Below is a small trained network, with its code and all its weights. Each question gives an input and a class and asks what happens when units are switched off, that is, made to give their printed mean instead of their output.

import numpy as np


def w(rows, s, z=0):
    codes = np.array(rows[::2]) - 128.0
    scale = np.full(codes.shape[1], s)
    scale[-1] = z or s
    return codes * scale


def f(y):
    return y / 2 * (1 + np.tanh(0.7978845608 * (y + 0.044715 * y**3)))


def log_softmax(a):
    a = a - a.max(-1, keepdims=True)
    return a - np.log(np.exp(a).sum(-1, keepdims=True))


def net(x, mask):
    res = np.array(x, float).reshape(1, 6) / 4 @ E
    y = f(res @ A[0][:, :-1].T + A[0][:, -1])
    res = res + np.where(mask, y, B[0][:, -1]) @ B[0][:, :-1]
    return log_softmax(res[-1] @ U[:, :-1].T + U[:, -1])


A, B = {}, {}
E = w([
[128,128,129,127],'x0',
[114,56,155,229],'x1',
[127,127,126,128],'x2',
[57,26,231,11],'x3',
[127,128,129,128],'x4',
[40,153,59,122],'x5',
],0.011)
A[0] = w([
[206,177,112,215,217],'n1',
[4,93,98,208,97],'n2',
[182,171,113,213,162],'n3',
[56,120,99,50,138],'n4',
[43,99,170,32,193],'n5',
[232,167,42,145,252],'n6',
[153,184,60,120,248],'n7',
[81,146,92,105,85],'n8',
[125,178,85,148,2],'n9',
[142,107,224,126,133],'n10',
[125,118,135,180,112],'n11',
[110,143,83,116,115],'n12',
[96,143,113,39,93],'n13',
],0.012,0.0072)
B[0] = w([
[24,33,146,223,244],'n1',
[156,142,139,3,192],'n2',
[38,78,139,230,220],'n3',
[133,167,223,200,200],'n4',
[227,160,203,208,254],'n5',
[1,102,54,105,245],'n6',
[24,135,43,113,215],'n7',
[56,147,37,192,149],'n8',
[200,190,86,166,152],'n9',
[169,56,147,47,182],'n10',
[62,106,137,149,151],'n11',
[94,148,37,143,148],'n12',
[92,168,215,167,180],'n13',
],0.0097,0.016)
U = w([
[70,57,83,87,255],'0',
[117,90,192,254,76],'1',
[229,187,211,6,229],'2',
[215,12,184,102,71],'3',
[91,155,37,125,68],'4',
],0.0088,0.0059)

Each question gives the input, the list of numbers given to net, and the class t.
The units are the neurons (one row each of A and B). Each row of codes is followed by its name. A weight is (code - 128) times the scale printed after its matrix; where a second scale follows, it is the last column's (A, B and U).
mask holds one flag per neuron, in row order. A switched-off neuron (its flag False) gives its mean, the last column of its row in B, instead of its output. The means were averaged over made-up inputs and are rounded, as every weight is.
A unit's drop is (log p(t) with every unit on - log p(t) with that unit switched off) / (log p(t) with every unit on - log p(t) with every unit switched off).
The circuit of an input: a set's keep is (log p(t) with only the set's units on - log p(t) with every unit switched off) / (log p(t) with every unit on - log p(t) with every unit switched off). Starting from the 12 units with the biggest drops (on a tie, the unit counted first), units are removed one at a time, each time the one whose removal leaves the highest keep (on an exact tie, the one counted first), for as long as the keep stays at least 0.8.
circuit, biggest first: the units of the circuit, biggest drop first
unit that matters most: the unit with the biggest drop
top k neurons: the k neurons with the biggest drops, biggest first
drop of u: that unit's drop, to one decimal
input [4,6,1,-5,0,3], class 0: circuit, biggest first	[n5; n2]
input [1,-4,8,0,-6,7], class 4: circuit, biggest first	[n1; n8]
input [-1,-7,-2,3,-5,2], class 1: unit that matters most	n2
input [-7,-1,-3,0,-7,3], class 4: circuit, biggest first	[n1; n3]
input [5,1,8,2,2,1], class 2: circuit, biggest first	[n1; n3]
input [5,-2,-1,0,7,8], class 4: circuit, biggest first	[n1; n8]
input [-2,-2,-5,3,7,-7], class 2: circuit, biggest first	[n1; n3]
input [2,4,-5,2,-3,7], class 2: top 2 neurons	[n2; n1]
input [-4,-6,1,5,5,2], class 1: top 2 neurons	[n2; n4]
input [-1,-1,4,-6,7,-2], class 0: top 2 neurons	[n6; n5]
input [0,-3,3,8,-5,0], class 2: top 3 neurons	[n1; n3; n10]
input [1,7,7,-4,-5,5], class 0: top 2 neurons	[n2; n5]
input [0,-5,-7,0,1,7], class 4: top 2 neurons	[n1; n7]
input [-8,-5,-6,-6,-1,-4], class 0: circuit, biggest first	[n6]
input [2,3,6,5,1,7], class 2: top 2 neurons	[n2; n1]
input [-6,4,2,0,-2,1], class 0: top 2 neurons	[n5; n4]
input [3,-6,-4,-7,8,-3], class 0: top 2 neurons	[n1; n6]
input [-3,-8,0,-7,-3,-6], class 0: top 2 neurons	[n1; n6]
input [2,1,-5,-6,1,5], class 0: drop of n1	0.3
input [1,-7,-3,8,-1,3], class 1: unit that matters most	n4
